[-127  108 -349   -3 -634  128 -323  -84 -241  -87 -322  -19  -26    5
   85  213  115   89   -3  505   79  236   97  -38 -171  -47   35  101
 -128 -176  -16  -18   79 -268  161  -49   23 -179  -87  -85   58   50
 -174] : 5
[-176 -155 -561  198 -418  238 -495    8 -252 -144 -292  -72  -88   42
   58   69  -75  159  -28  365  185  200   21 -129   96 -109   15   94
 -312  152   92   32  102 -245  -56  -23  -40    7 -234  -86   99  125
 -120] : 4
[  65  -22 -174  -78  164  181 -154  -22  -87   22   95  -80 -121  -45
  -28  294 -163  326   51  106  124 -149   97  -95   86  -65  -46   69
 -124  -77  289 -142  115  169  -17   26  306  161 -124   31    4  315
    8] : 5
[  13  -39 -111   80  -72  -94  109  165   55 -148  -35  302   70   50
  -30 -359 -127   26  -78    1   41   54  -29  -71 -133  -41   25  -76
  172 -231 -109  121    6 -132 -125   68 -155  209   28  -75 -246  -50
  222] : 2
[ -10  173 -288  112 -263  118 -128   10 -211  -46  -35  -65   57    5
  -44 -246   86  -12   91  -98  -32 -245 -182  167  180   50  -92  167
  -96  -60  111  158   84  132  174   13   83 -155 -267   85  -81  106
  -27] : 3
[  92 -165 -264    1   44   12 -302  274   42  244    2 -267 -110 -269
   11  -62   91   64   86  152   91  -23   76  181  391   50  -33   12
 -150  806  333 -137  245  218 -123  -29   57 -199  -94  -98 -178  245
   38] : 7
[ -48  -11 -247  193 -518  124  -85   42 -130  192 -284  -78  -78  -44
  219   53 -186  -22 -236  473   44  218 -102   65  -28   29   51   16
 -171  251  -85 -163   77 -142 -203  -63 -102 -100 -148 -166  199  -70
 -123] : 10
[-170 -176 -243  -37 -408  343 -210 -203 -244  -65 -335 -162    9  -56
  -76  109   62   72  -54  379  -55  -41  -18  122  -27   49  -65  198
 -167 -122   55   17   26 -274  -52 -130   66 -103  -53    0  104  -66
  -55] : 8
[ -10  -92 -160  108  -99 -142 -499  324  253  103 -171 -198   66  -25
   93  -22  279   58   53  -80   10  123  367  -10  387 -208  117 -138
  -68  862  207  251   22  116   61  152  -25 -301   32   25 -184  192
 -130] : 1
[  64 -101  172   69  168   70 -136   59   57  118   59 -201    3    8
   52   42  -21   76   25  -81  -43   87   31 -207   41 -176  180 -196
  -29   43   28   -1   -6 -214  -97   33 -171  119  -15  -31   72   99
   61] : 0
[  84   -4  -32  132  253    6 -417  103   -7   64  150 -288 -148 -340
  -84  162  218   43   46  -32  182  108  163   18  261  -47  -67  -41
 -148  801  268 -114   92  272  103   -2  221  -33  -84  -54 -101  135
  -14] : 8
[ -75 -152 -136  -36 -131  -80 -512  335  230  110 -136  -25  -24    3
   75    0  262   22 -130 -242  -31  105  426  128  194 -196  120  -86
  -53  441  314  370 -124   54  -18  150  -54  -55  155   -5 -211   71
  -87] : 1
[ -32    1   32  150  175 -202 -196  157  125  -54  -61  214   79   93
 -132  -37  244   92 -190 -104  162  176  253 -330  175 -199  107 -155
  -34  205 -150  260 -156  -65  213  321  -44   16  136  -45 -281   66
 -185] : 8
[  26 -128 -176  -77  226  204 -178  -95 -153  106   83 -206   41   38
  -78  189   21  248   16  -49   29 -192  115  -15  289 -100  -27  129
 -157  105  219  180  102   86   35   75  251  -91   -5  131   30  161
  -68] : 3
[ 318  -16  157 -117  327  235  125   93   52  265  115   16  -60   78
  237  395 -185  155  119   44  -70 -162  -68  -55  119   76   34   60
  -41   -2  121 -282  175  306  -49  -56  313  -57  -68 -114  129  288
  -55] : 10
[ 177  -32  214 -132  408    0  130  100   23 -157   74  143  -14  113
   42  331  137   92   40 -112  164 -119   52 -190 -106 -146   59  -55
    2  -57 -136  -11   89   19   92  118  -21   26   67   19 -101   66
  -71] : 6
[ -31  -85  203   44  187  151 -140  206   36  -13  174 -238 -167 -107
   78  202  113  -89  -41 -111   49  -11   19  138 -217  -87  107 -103
 -111 -246  149   15  -88   16  -33  -76 -172  252  -43   50  294    1
   18] : 5
[  80  115 -393  292 -191   -8 -130  225  -93  -38 -128  111  186  173
   17 -305  -28  122  123  111   78  -17 -100  -88  368    1   67    7
 -137  286  -33  117  110  112   65   44  -29 -179 -311  -46 -201  284
  -63] : 7
[  78   46 -386  250 -114  -16 -294  156  -56   21  110  -21   77   -1
  -53 -442  -47   99  -87  -77  276   42  -99   85  358   41   87   53
 -175  412  189  319  172  188  -79   74   36  -41 -215  -23 -166  178
  -47] : 5
[   5 -255   23  -85  254 -127 -290    6  171   90   65 -108   16  -14
 -135 -153  214  -27   31 -302   46    3   66  183   50  -56  204   30
   77   26  164  196  -10 -103   19  -30  -93    8  117  110 -185   26
   24] : 5
[  50   30 -173    7   17  241 -297  219  -75 -118  105  -18  -94 -147
  -48  224  -25  204  139  223    2 -123  136   -6  223  108 -158  100
 -218  154  299 -305   -7  230  -99 -117  401  112 -280   42   56  284
  -37] : 5
[ 267 -189 -470  -21   73   34 -423  267  -37  201   99 -138  150 -125
  -21  -97  147  218  129 -191  108    7  108  -70  659   30   46  -34
    9  899   72 -236  164  196  181  -97  122  -62 -297    6 -404   85
  103] : 4
[-120 -252 -322 -187  128  222  -36  -74 -157 -235  -66  153  116   44
 -228 -232  137  101  -22  150   62 -124  -24   30  -15   92  -24  197
    8 -280 -123   91  126 -130  143  -75   54   96  -22  105 -231 -167
  118] : 3
[  48 -124  132    7  226   -4   70  120  208 -130 -167  263 -110  212
  116  241  -41   74  -15 -109  116   31  112 -431   75 -294   75 -262
  111  226 -316  -72 -124  -36  103  212  -55  178    8  -80   -7    3
  -72] : 10
[ -14  -20  107   75  209  112  241  -72  -29   17   93   27  -93  -37
  191  -64  -81  -80   33  -33  -21  -61 -199 -154 -224  -82   26   61
   72 -323  -41  -17   64   -2  101  -27  -18   55   -2   78  108 -150
  119] : 8
[  47   -2   -3   30    9   57  294  -85 -122  -95   45   70   86 -119
  -40 -224 -134   -8  -80  137   35 -123 -136   -6 -113   21 -164   66
  144 -212 -142  -55  170 -160 -128   -6  -60    8   19   25   29 -152
  247] : 5
[ 184 -113  -89 -289  329  180 -219   92   13  129  104   60 -204  -52
  125  326   35  208  156  142 -137 -127  198  174  137  227 -107   61
  -13  228  216 -483   90  173  -39 -113  446    6  -44   17 -132  102
  -47] : 0
[-171   80  173  -13  172  111   46  -71  -52  -83  -50 -155  -29   31
 -126  126  124  -94   34  -87  -73 -187  -85  -28 -119 -147 -125   78
  -52 -260   51  300  -66  -91  308  144   16    1  183   40   95  -44
  -79] : 1
[ 131  172 -487  310 -246 -135 -139   56 -127 -219  -90   77  115    1
   37 -460 -106  209  170  204  241 -119 -146 -106  277  102  -29  -75
  -63  339  -35 -158  279  187  -79   21  106 -229 -460  -70 -262  313
  -14] : 3
[ 105  -54  111    3  304  -19   50  162  109   81 -163  -15  -64   65
   43   96  164  131  -21  -10   86 -204   17  -90  182 -129   76  -73
 -104  160  -19   11  115   39   48  187  -41  -81   75  -92 -224  254
 -122] : 10
[ -14   26  218 -242  162  190 -210  134   63   66   84 -223 -188 -161
  150  320  396 -223  118 -132 -165 -227   94  543  -48  120  -62  181
 -151  111  310  -56  -26  139  150 -111  146  -85   82  161 -110  -53
  -84] : 2
[ 138   92  -78  222  102 -225 -417  102  -90   73  252 -180 -119 -199
   62  263  264  106   54 -184  375   79  191 -151   85 -124   72   -1
 -191  346  178 -237  -20  291  433   73  359   29 -150 -169 -190  273
 -348] : 10
[  38  256  311  -42 -209  -87  163   25  -94  -78    1   28 -225 -125
  149  189  -49 -263  -79  146 -164  -37 -161  370 -367  139 -205   81
   40 -148   31  -50  -40  -65 -168   19  -50   59   50  -29   12  -34
   29] : 4
[  13   35   81   90  -54  -76  -29  221  152  272   -6 -177   92  -70
   96    6  -12    0   14   37 -124   48   53  -56   58  -45   87 -197
  -11  253  -14 -205   32   27 -133  -14 -131   -8 -146 -113 -105   52
   34] : 6
[ 213 -143 -356   35   67  164  -96  309   51  218  -69   69  -82   11
  177   95 -264  356   12  139   71  -25  -14  -38  335   35   55   15
 -153  372  253 -251  266  316 -311  -75  107  -66 -217  -48  -68  203
   19] : 2
[ -25  -32 -273  105   35   42  -12    0 -133  -82  157  127   93   87
  -21 -149 -182   49   11  -95  221   25 -115 -228   24  -97   66    7
    0 -311 -195  -56  -32   40  203  -49  -28  222 -222  -28   96    6
    1] : 9
[  93   16 -313   80   57    1 -331   71  -89  114  105 -147  -30   33
  -37  120   64  207 -121   35  101   -2  112   54  277   16   34  146
 -201  302  323  197  100  178   59   37  314  -60  -17   79  -59  380
 -174] : 1
[ -77  -67 -374   11 -482  -46   -1 -187 -223  147 -394  129  137  141
  -47    2   49   29 -172  361  -26  117   -7 -158  -26  111  102   56
   -9    7 -120  -18   33 -200  129   -1   73 -284   37 -186  -32 -153
 -170] : 0
[ -23  -40 -238  -45 -124   27  127  -26  -34 -181 -148  352  -62  116
  -14 -246 -125   13  -64   21   -8   24 -166  -31  -44   99  -93   74
  137 -315 -232 -187   94  -41  -80  -41  -24  103   -9  -78   17 -183
   92] : 8
[ -98 -172 -154   28  180  169  112 -151 -166    0  174  106 -121 -139
  -67 -299 -217   -5    0  -32  -10  -23 -205 -240  -47   35  -12  -10
  126 -563  -68 -163   69    5  124 -126   89  321 -146  -86  214 -230
  215] : 1
[ 193   92 -108  111  146  245  -96  148  -29  125  183  -11 -131  -36
  183  252 -242  195   43  -22   89   -7  -15 -118  170  -37   -5  -52
 -173  335  217 -133  108  270 -193  -45  253   89 -229   13  116  151
   16] : 2
[-115   55 -195   61 -608   47 -300   90 -172  114 -413 -183   34  -39
   60  259  113   84  -76  473  -81  126  168   50   32  -51  -17  -33
 -126  304  -72 -114  -22 -330   64   37  -36  -64 -126 -145 -126   87
 -130] : 2
[  -1  -43  170   52   71   -3 -246  188   16   81   56 -134  -22  -67
   73  -57  148    8  148 -181 -223  -29  135   14  -20 -152   95  -61
  -77 -144  207   33  -70 -270  -53   13 -180   34  -24   27 -144   68
   27] : 3
[ 246  -86 -260   18  138   68 -287  127    6   70  118   10  -83   -4
  -45   89  -15  321 -136 -152  211  -48  157   56  312  -69  102    6
 -140  429  311  148  206  322 -309   51  269  -11  -91   55  -56  216
  -59] : 6
[ 168 -120  186  106  257  -80   69    0  109  107   77  -93  104   30
  110   -9   32   86   16 -125   41   12   87 -337   11 -133  115 -222
  129   77  -85  -68   82  -81   -1  105  -94  -77   40  -88   12  181
   55] : 9
[ -37  -29  138  143  137 -145 -370  105   50   26  161 -175  -42 -120
  -54   51   46   24   83 -162   65  166  112 -150   17 -189  131 -135
  -78  -40  130  -19 -127   -4   33   39  -78  177 -137  -78  -37  247
  -70] : 10
[ 108  175 -311  248  -46  -61 -171  -54 -235  -19  310   24  167  -51
  -75 -563 -148  113  -16 -180  211   54 -107  -76  167  -27   74   62
 -119  -91  110  308  175   45  -11   46  -59   12 -253   10 -217  278
   62] : 9
[ -51  -26  160   -5  167   62  -91   86   49   -5   96 -234  -76 -128
   32  -54   92 -160  131 -142  -89  -24  -61  179  -72  -35   33  -31
  -55   21   88  115   -7 -169 -147 -110 -258   35  -10  175   91   59
  166] : 6
[ 156  143 -509  358  -37 -209 -380  -55 -229  -59  305   30  105 -220
 -263 -592   53  222  157 -213  390   57  -50 -270  262  -48   37  108
 -130  153  122  -80  210  198  269    0  166  -82 -405  -65 -366  369
  -90] : 4
[  88   26 -520  298 -293  -71 -250  205  -13   32  -19  195  157   17
  -75 -410 -151  103  111  -71  102   35  -48 -219  459   36    2  -18
 -100  357  -43 -183   29  164   93   36   81  -64 -375 -171 -299  253
  -74] : 8
[-198  -65 -299  102 -626  -94 -336  -90 -125  175 -391 -187  152   21
  -36  184  142  116 -237  313   91  165  175 -101   15  -48  118   32
 -124   70    1  117 -165 -155  136    7   93 -201  -19 -111   82   64
 -327] : 8
[ 171  -42   89  102  461  180 -117   51    1 -229   74   32 -215  -43
    4  180 -135  122  -19  196  286 -117    1 -206   48 -156   -7  -84
 -138  177   50 -145  114  147   41  214  162  136  -48 -121   91  311
  -98] : 9
[ 117 -145  163  156  289  138 -138  119  190   95   46 -160 -195  -86
  168    1 -123   -3  155 -236   -5    0  -92  -18  141 -139  153 -214
    5  236  114 -124   37  179 -151  -81  -58  135 -151  -72  194   -1
  110] : 8
[  55 -176  153   74  322  115 -158  158  149  142   10 -305   -7 -113
  -67   52  197    1   77 -179  -76 -169   17  223  173  -44  146 -104
 -118  343  225  145   67    3 -184  -53  -65  -25  -29  169  -85   18
  119] : 7
[   9  -24 -469  451 -112   61 -383  133  -52 -194  103 -125  145  -81
 -109 -416  -54   86   88 -173  384  -58  -44 -245  499 -158    5   -3
 -201  365   62  162   14  311  232   10  123  -29 -426  -27  101  335
 -125] : 5
[  21   14  -96   61  132   62   20  -94 -197  -80  160   81   24  -31
  -31 -192  -61  149  -37 -139  126  -18  -71 -256  -54 -205  -79   58
   83 -308  -76  156  153  -67   99  110   35  131  -71  -11 -106  -39
   87] : 2
[  -1  -45 -138   95   69   98 -195   15   29 -130   30  139  -29  -28
  -27 -297  -73  141   60 -183   56  -32   17 -108  195  -84  -93  -38
   79 -132   11 -112   89   93  -47   68  148  154 -128 -107  -69  -21
  113] : 7
[ -48  106  -71   22 -517  189  -32   87  -44  181 -355  -27   20   89
  199  296   62 -133   48  247 -146   -7  -39  199   23  -29  107   22
 -129  123  -51  -26 -138  -70   60 -148  -31 -190 -115  -60   56  -82
 -147] : 2
[ -34   -7 -216  -29 -469  231 -128  133 -187  151 -207  -40   -3  -50
  210  305   38   -6   94  435  -64   72  -52  190  -57  170   46  113
 -197  142  -23 -440    8 -174   -2 -375   31  -24 -328  -61  -20 -172
  -87] : 7
[ 122   -8  502   50  469   67   43  237  135  195  191  -86 -237 -137
  101  185    8 -153  111 -160 -141  -20    6 -111    8  -60   52 -184
  -49  218  100 -186 -157   20   -7   23  -42  162   42 -104  212   84
    3] : 2
[ -82   63   63 -175 -116 -116  -38 -328 -175  156  -50 -232 -161 -220
   54   61  225  -81  -30  152  -94 -174  -25  324 -199  144 -159  158
   24 -219   86  -67  149  -96   70    8  172 -298  112   -2  -89   66
 -162] : 1
[ 184  -99 -279 -109  173  316 -131   60  -38   59   83  -71  -24   20
   43  301 -132  249  191   -4   35 -270  -62   47  407  185  -69  230
 -181  277  250 -358  134  376   30 -227  534   60 -260   64  -14  248
  -34] : 6
[ 112   59 -416  308  -52  -20 -231  -22 -242  -63   75   45   75  -65
 -106 -382  -43  242  -23  129  235  -52 -116 -187  329   74  -50   54
 -206   91   79  -73  321   99  -20  125  123  -97 -377 -173 -376  429
  -78] : 6
[  58   99 -325  292 -108   39 -151  139 -160  -83  101  154   52   51
   10 -238 -115   75  116  -47   94   18 -106 -276  294   70   27  -41
 -181   94  -40  -93    0   68  130  -11  114   99 -396  -87  -99  173
  -81] : 10
[  -1  -37  -69  -42  -57    1 -233  186    2   56 -114 -127  -63 -128
   26    7  131   26  127   45  -72   36  149  162  138  -54  -47  -49
  -30  322  152  -44  124   17  -63   27  -82 -101   11 -120 -139   56
   98] : 3
[  94  -72   84  214  215  -73  -86   49   48 -177  -30    4 -103  -68
  -26  190  119  174   -2  -47  313  -36  112 -342   53 -357    4 -178
   11  147  -70  -22   -7  149   96  235   27  -68  -63  -21   21  206
 -133] : 7
[ -12   23  314  -15   74   -7  135 -140   41  292  107 -167  -75 -102
   64  -12   23 -181 -311  -62  -94   32    3  165 -146  -57  -66   34
   74 -225  110  433  -42  -18    7  182  -78 -156  360  -42  211  -34
  -62] : 4
[   5 -168 -171 -185  -96 -226 -404  149   24   42  -51  -50  176 -159
 -209 -140  295  106  -36   34   84  -31  331  306  184   37   50   10
   81  349  216  119   22 -144  -37   19  -17  -17   39    2 -585   43
  112] : 5
[  96 -106  -64   63 -124   44 -191  188   43  -24  -55 -236   -2 -105
   98   56  -37   98   50 -200  169  -49   19  121   70 -231  130 -194
  -12  122   70  115   75  122 -357  -66 -229  -40 -144   58  257   85
  116] : 2
[ -48   98  164  -98   -2  -45  122 -101 -113  304   66 -369 -104 -222
   22   52  219 -225  -72  185 -161 -131 -112  351 -181  133  -98  212
 -112   -4  179  132  146 -156   60   20   -9 -320  234  104    1   54
  -98] : 7
[  16   27  -62  -25  226  256  -42   69  -70  -73   49   10 -132   93
   84  437 -146  175   37  201   32 -167  -11  -96   37   29 -117  137
 -190 -156  212 -198   37  256   62  -20  366   74 -111   19  270  174
 -147] : 3
[ -63 -149  160  -46  330   32  -68  -85  120   54  -14 -248 -110 -117
 -166  -90  154   24  -51  -79  -42  -49   37   89  -33 -108   50  -87
   -7  108  137  192   76  -95 -163   47 -198  -45  133  162   -7   41
   99] : 0
[ -67 -183 -252   -4  148  -99 -371  152   33  138   15 -172   38  -89
 -115  -44  265   75  -77 -198  187  -83  234  162  383  -61  -10   68
 -185  719  192  144   11  201  136  137   95  -33   -3    0 -416   55
 -134] : 4
[ 107 -100  243  169  364  124  -30  147  171    4  -56  -74 -148    1
   83  429   86  140  -81   -8  198  -61   41 -409  192 -248  -77 -111
 -111  499  -89 -324   47  248  180  241  169   95 -101 -201  -79  254
 -217] : 2
[ -60  -48 -309   55 -405  120 -167 -169 -307   11 -220    2   84   54
   29  139   11  128 -137  525  124  194   49 -162 -144  -39   86  103
  -77 -303  -53  -11   84 -254  161   88   69 -125   43 -198   -1   77
 -115] : 9
[ 106  152 -391  332  -61  -96 -436  115 -124  -93   76 -176   59  -73
 -110 -437  151  164  159  -97  150  -16  -38  -59  446  -82   14   33
 -177  421  207  191  221  201   46  101   -8 -294 -327  102 -143  419
  -87] : 4
[  75 -201  -68 -115  353  -80 -244  154  183  272   78  -99   60  -37
  -92  108  194   97  -52 -126  162   54   67  -29  414   14  156   28
  -49  674  156  -89   69  276  183  -23  142    5   -6  -52 -388   54
  -68] : 1
[  19  -43  -70  -34   86   14 -305  209   58  -32   74 -109  132   19
   56  358  142  112  125  -99  228   17  245  -64  162 -176  117 -117
  -30  244   12  -16 -116  124  323  -56   84  175 -160   13 -121   71
  -33] : 9
[  19 -163  -62  148  149  -23 -259  111  -37 -127  -35  -36   35  -12
 -178  205  286  165  -38  -90  296  -40  283 -277  128 -385   94 -108
  -77  273  -30  173 -128  -38  336  192   11   68  -40   -9 -186  141
 -169] : 9
[  53   26  346   83  288  144   66  237  174  102  134  -17  -69   55
  167  170 -300  -27   95  -13  -60    3    9 -189   58 -222   82 -203
  -38   52   30  -87 -133  -41  -27   20 -160  306 -123  -74  218   98
   70] : 7
[  48  -46  240   77  120   21  -43  215  256  128   28 -262  156   50
  147   64  163  -84  133 -273  -90   25   88  -32   28 -166  206 -183
   -1  189   10  121  -29   77   -1  -36 -231 -116    7   56  114   22
   25] : 5
[  58  116 -313  286 -241  -84 -197  -74 -251  -22  139    7  273   -9
 -138 -425   38  167    4 -190  176    4  -65 -227  234 -112   69   73
 -119  -53  -94   80  133  -52  129   57   30  -42 -345  -43 -319  134
  -80] : 3
[  91 -173  276 -124  473  124  -56  114  156  -97  -19    1 -156   38
  -28  290  261   72   64 -142  145  -98   73   91   92 -163   62   -5
  -52  239  -12   25   14  169   46   81  -69  -25   74  121  -21   51
  -92] : 0
[  50  -91   82   54  301  233  -98  229   71 -205    0   32 -112   29
  -34  276   35   22   31  -10  164   20   60 -206   50 -265   62 -131
 -150  140  -66   67  -78  -24   61   -4 -180  181  -62   35  204   87
  -17] : 4
[  37  -23   34  235  161  -19 -342  161   10 -248  -44  -78 -223  -83
  169  327  139  276  200   89  322 -116  255 -460   84 -443  -23 -201
 -126   35   57 -242  -20   45  203  268  178   81 -183 -165  -48  486
 -231] : 5
[  78  -45 -502   39   42   67 -440   36  -80   99   23  -71  -36   18
  -67  -30  -99  358 -155 -102  320    3  116   16  403 -157   80  149
 -243  365  302  244  239  299  -10  103  273   -1  -91    4 -118  252
 -179] : 2
[-192   26 -433  162 -787    5 -125   64 -218   -6 -357   97  -92  -18
  204   48  -78  -37  -52  392  -60  105   12  190 -111   60  -22   53
 -150 -109   -5  -58  -62 -229 -116 -113  -88 -106 -203  -10   31 -113
  -92] : 0
[ -75  -48 -156  -49 -150  188 -101  -98 -221  226  -57  -37  -50  -15
  135  267  -12  -43  -47  284  -23  162 -136  135   10  257   40  145
 -240  140 -146 -340  -35 -201   39 -240   89   84 -180  -48 -140 -104
 -137] : 2
